Each row is followed by one of two labels, saying whether the row has a hidden trait. Each part has a new trait and two new labels.
-.39, .23, .16, -.21, -.02, .42, .50, .00, -.06, .01, .26, -.02, .13, .14, -.24, .20, .05, .17, .17, .11, -.12, .01, -.07, -.13 => j957
-.35, .26, .15, -.14, -.06, .37, .58, -.04, .01, .06, .38, .03, .15, .04, -.47, .16, .04, .05, .13, .03, .01, -.01, -.03, -.09 => j957
-.36, .22, .19, -.10, -.01, .39, .40, -.10, -.08, .06, .30, -.02, .16, .08, -.38, .15, .08, .18, .10, .11, -.04, -.06, -.04, -.05 => j957
-.32, .31, .08, -.19, -.08, -.16, .46, -.26, .01, .29, .16, -.03, .25, -.06, -.55, -.09, .18, .41, -.02, .11, .00, -.17, .02, -.02 => j882
-.40, .21, .06, -.11, -.05, .21, .52, -.10, -.04, .12, .20, .00, .20, .12, -.56, .15, .03, .26, .15, .10, -.07, -.03, .01, -.10 => j957
-.32, .21, .15, -.16, -.06, .29, .48, -.08, .03, .00, .20, .04, .17, .08, -.43, .15, .08, .06, .09, .08, -.03, -.10, -.05, -.10 => j957
-.42, .28, .04, -.21, -.02, .08, .60, -.19, .09, .15, .21, .03, .16, .05, -.61, .07, .20, .27, -.01, .09, .03, -.10, -.15, -.04 => j957
-.48, .28, .12, -.19, .01, .27, .68, -.12, .15, .19, .17, .02, .20, .07, -.31, .16, .10, .20, .08, .08, -.05, -.08, -.10, -.10 => j882
-.47, .28, .08, -.21, -.02, .14, .71, -.21, .04, .17, .18, .03, .25, .04, -.46, .09, .05, .32, .02, .10, .02, -.13, -.07, -.07 => j882
-.35, .29, .08, -.26, -.01, .07, .57, -.16, .02, .11, .22, .00, .08, .05, -.43, .03, .00, .28, -.01, .11, -.04, -.05, -.05, -.04 => j882
-.40, .14, .20, -.18, -.15, .48, .58, .08, -.07, -.03, .39, .06, .19, .15, -.14, .25, -.05, -.15, .12, .08, -.11, .03, .11, -.19 => j957
-.34, .34, .23, -.18, .02, .21, .60, -.04, -.14, .04, .39, .05, .17, .07, -.35, .20, .08, .09, .14, .08, .02, -.06, -.12, -.11 => j957
-.51, .33, .04, -.25, .01, .12, .52, -.18, .17, .17, .21, .02, .19, .02, -.46, .09, .14, .32, -.01, .10, .00, -.04, -.03, -.07 => j882
-.35, .27, .21, -.18, -.07, .24, .56, -.18, .05, .17, .26, .01, .18, .01, -.40, .08, .08, .26, .02, .11, -.02, -.12, -.09, -.07 => j957
-.38, .33, .10, -.23, .04, .13, .51, -.18, .12, .23, .33, -.03, .20, .06, -.33, .06, .35, .37, .10, .11, -.03, -.04, .00, -.04 => j957
-.44, .23, .13, -.19, -.03, .37, .58, -.06, -.03, .10, .31, .05, .17, .15, -.14, .22, .05, .04, .08, .14, -.05, -.06, -.03, -.16 => j882
-.43, .31, .00, -.22, .05, .21, .60, -.21, .10, .26, .11, -.01, .19, .04, -.66, .06, .13, .47, .05, .12, .00, -.07, -.04, -.01 => j957
-.31, .29, .08, -.18, .11, .20, .50, -.22, .02, .09, .20, -.02, .16, .07, -.59, .06, .15, .36, .00, .12, -.03, -.07, -.07, -.02 => j957
